Below is a small trained network, with its code and all its weights. Each question gives an input and a class and asks what happens when units are switched off, that is, made to give their printed mean instead of their output.

import numpy as np


def w(rows, s, z=0):
    codes = np.array(rows[::2]) - 128.0
    scale = np.full(codes.shape[1], s)
    scale[-1] = z or s
    return codes * scale


def f(y):
    return y / 2 * (1 + np.tanh(0.7978845608 * (y + 0.044715 * y**3)))


def log_softmax(a):
    a = a - a.max(-1, keepdims=True)
    return a - np.log(np.exp(a).sum(-1, keepdims=True))


def net(x, mask):
    res = np.array(x, float).reshape(1, 3) / 4 @ E
    y = f(res @ A[0][:, :-1].T + A[0][:, -1])
    res = res + np.where(mask, y, B[0][:, -1]) @ B[0][:, :-1]
    return log_softmax(res[-1] @ U[:, :-1].T + U[:, -1])


A, B = {}, {}
E = w([
[219,5,153,66,113,141,142,84,130],'x0',
[241,161,141,185,54,139,201,146,130],'x1',
[113,70,83,86,93,187,205,242,151],'x2',
],0.011)
A[0] = w([
[81,96,134,101,152,103,123,138,123,66],'N1',
[115,104,118,95,126,150,168,213,131,71],'N2',
[71,240,127,155,131,128,128,200,121,134],'N3',
[194,28,130,91,132,133,119,91,119,119],'N4',
[75,94,119,94,121,120,107,104,138,73],'N5',
[161,144,120,129,138,118,161,129,110,203],'N6',
[166,38,136,122,128,120,134,89,128,74],'N7',
[135,169,145,156,119,92,100,37,128,156],'N8',
[53,87,119,116,151,133,105,102,120,175],'N9',
[190,213,112,163,117,124,143,180,124,110],'N10',
[135,97,114,136,131,131,152,207,120,89],'N11',
[113,150,129,134,136,117,144,143,130,81],'N12',
[97,193,122,154,138,134,139,149,134,97],'N13',
[136,126,117,130,105,129,136,102,143,68],'N14',
[114,160,134,127,140,120,141,137,139,65],'N15',
[92,101,137,126,108,110,169,249,126,145],'N16',
[204,148,156,144,108,117,156,151,122,70],'N17',
[121,109,132,119,124,118,134,171,129,247],'N18',
[40,117,144,103,128,117,90,153,112,95],'N19',
[171,154,118,162,178,109,120,55,140,87],'N20',
[193,156,133,181,109,145,145,127,125,182],'N21',
[181,159,126,143,115,110,162,160,123,73],'N22',
[81,168,126,166,110,125,121,159,117,75],'N23',
[140,176,139,128,106,125,109,42,114,75],'N24',
[147,174,139,139,130,154,103,65,107,118],'N25',
],0.015,0.012)
B[0] = w([
[114,47,148,132,148,141,147,145,135,150],'N1',
[122,89,140,135,125,135,64,202,101,202],'N2',
[173,154,164,112,107,49,162,107,105,250],'N3',
[155,148,146,129,112,38,162,118,111,237],'N4',
[127,50,147,136,155,148,151,136,138,154],'N5',
[120,179,107,117,127,152,139,97,144,188],'N6',
[151,78,164,114,113,60,147,140,105,194],'N7',
[97,192,109,131,112,154,80,164,114,225],'N8',
[93,138,69,134,136,177,161,82,178,203],'N9',
[106,60,120,128,157,143,166,113,154,204],'N10',
[129,96,139,136,128,144,84,172,111,183],'N11',
[135,96,130,114,125,105,125,151,125,134],'N12',
[149,96,162,126,111,66,126,121,120,183],'N13',
[130,63,133,134,129,105,123,147,135,124],'N14',
[128,60,163,123,130,106,124,150,114,132],'N15',
[111,156,109,137,113,148,67,175,107,232],'N16',
[101,41,148,133,168,154,159,122,142,182],'N17',
[132,252,111,133,127,158,104,80,130,216],'N18',
[110,54,120,124,158,157,164,118,159,181],'N19',
[141,100,134,142,137,135,72,171,109,182],'N20',
[94,142,81,124,137,154,146,78,169,220],'N21',
[114,53,124,125,157,148,143,139,150,168],'N22',
[154,76,137,134,121,71,143,143,103,173],'N23',
[113,93,143,128,120,146,85,183,113,178],'N24',
[147,133,112,128,123,159,111,177,109,179],'N25',
],0.032,0.017)
U = w([
[107,125,117,156,122,140,53,191,90,114],'0',
[145,110,151,113,106,31,172,108,93,100],'1',
[86,68,105,140,191,149,172,102,178,114],'2',
[122,250,105,133,114,148,127,63,139,254],'3',
[153,136,174,133,138,191,130,107,137,84],'4',
[166,119,154,146,148,175,132,122,109,82],'5',
],0.015,0.0084)

Each question gives the input, the list of numbers given to net, and the class t.
The units are the neurons (one row each of A and B). Each row of codes is followed by its name. A weight is (code - 128) times the scale printed after its matrix; where a second scale follows, it is the last column's (A, B and U).
mask holds one flag per neuron, in row order. A switched-off neuron (its flag False) gives its mean, the last column of its row in B, instead of its output. The means were averaged over made-up inputs and are rounded, as every weight is.
A unit's drop is (log p(t) with every unit on - log p(t) with that unit switched off) / (log p(t) with every unit on - log p(t) with every unit switched off).
The circuit of an input: a set's keep is (log p(t) with only the set's units on - log p(t) with every unit switched off) / (log p(t) with every unit on - log p(t) with every unit switched off). Starting from the 12 units with the biggest drops (on a tie, the unit counted first), units are removed one at a time, each time the one whose removal leaves the highest keep (on an exact tie, the one counted first), for as long as the keep stays at least 0.8.
units of the circuit, in order: the units of the circuit, biggest drop first
top k neurons: the k neurons with the biggest drops, biggest first
drop of u: that unit's drop, to one decimal
input [6,-7,-1], class 2: units of the circuit, in order : [N9]
input [4,-2,0], class 1: top 2 neurons : [N8; N21]
input [1,7,-6], class 2: top 2 neurons : [N21; N17]
input [4,8,-6], class 2: top 2 neurons : [N21; N17]
input [8,-8,1], class 1: top 2 neurons : [N4; N7]
input [-7,5,6], class 1: top 4 neurons : [N3; N13; N8; N23]
input [-4,-4,2], class 1: top 2 neurons : [N3; N21]
input [-6,-8,3], class 2: top 2 neurons : [N19; N9]
input [-3,-1,-1], class 3: top 2 neurons : [N7; N4]
input [0,-7,5], class 2: top 2 neurons : [N9; N19]
input [-5,-7,-5], class 2: top 2 neurons : [N19; N9]
input [7,-6,5], class 1: top 2 neurons : [N4; N7]
input [-3,2,3], class 3: drop of N4 : 0.1
input [-7,-6,-1], class 1: units of the circuit, in order : [N3]
input [-8,-5,6], class 1: drop of N3 : 2.8
input [-6,-5,-3], class 1: drop of N3 : 1.8
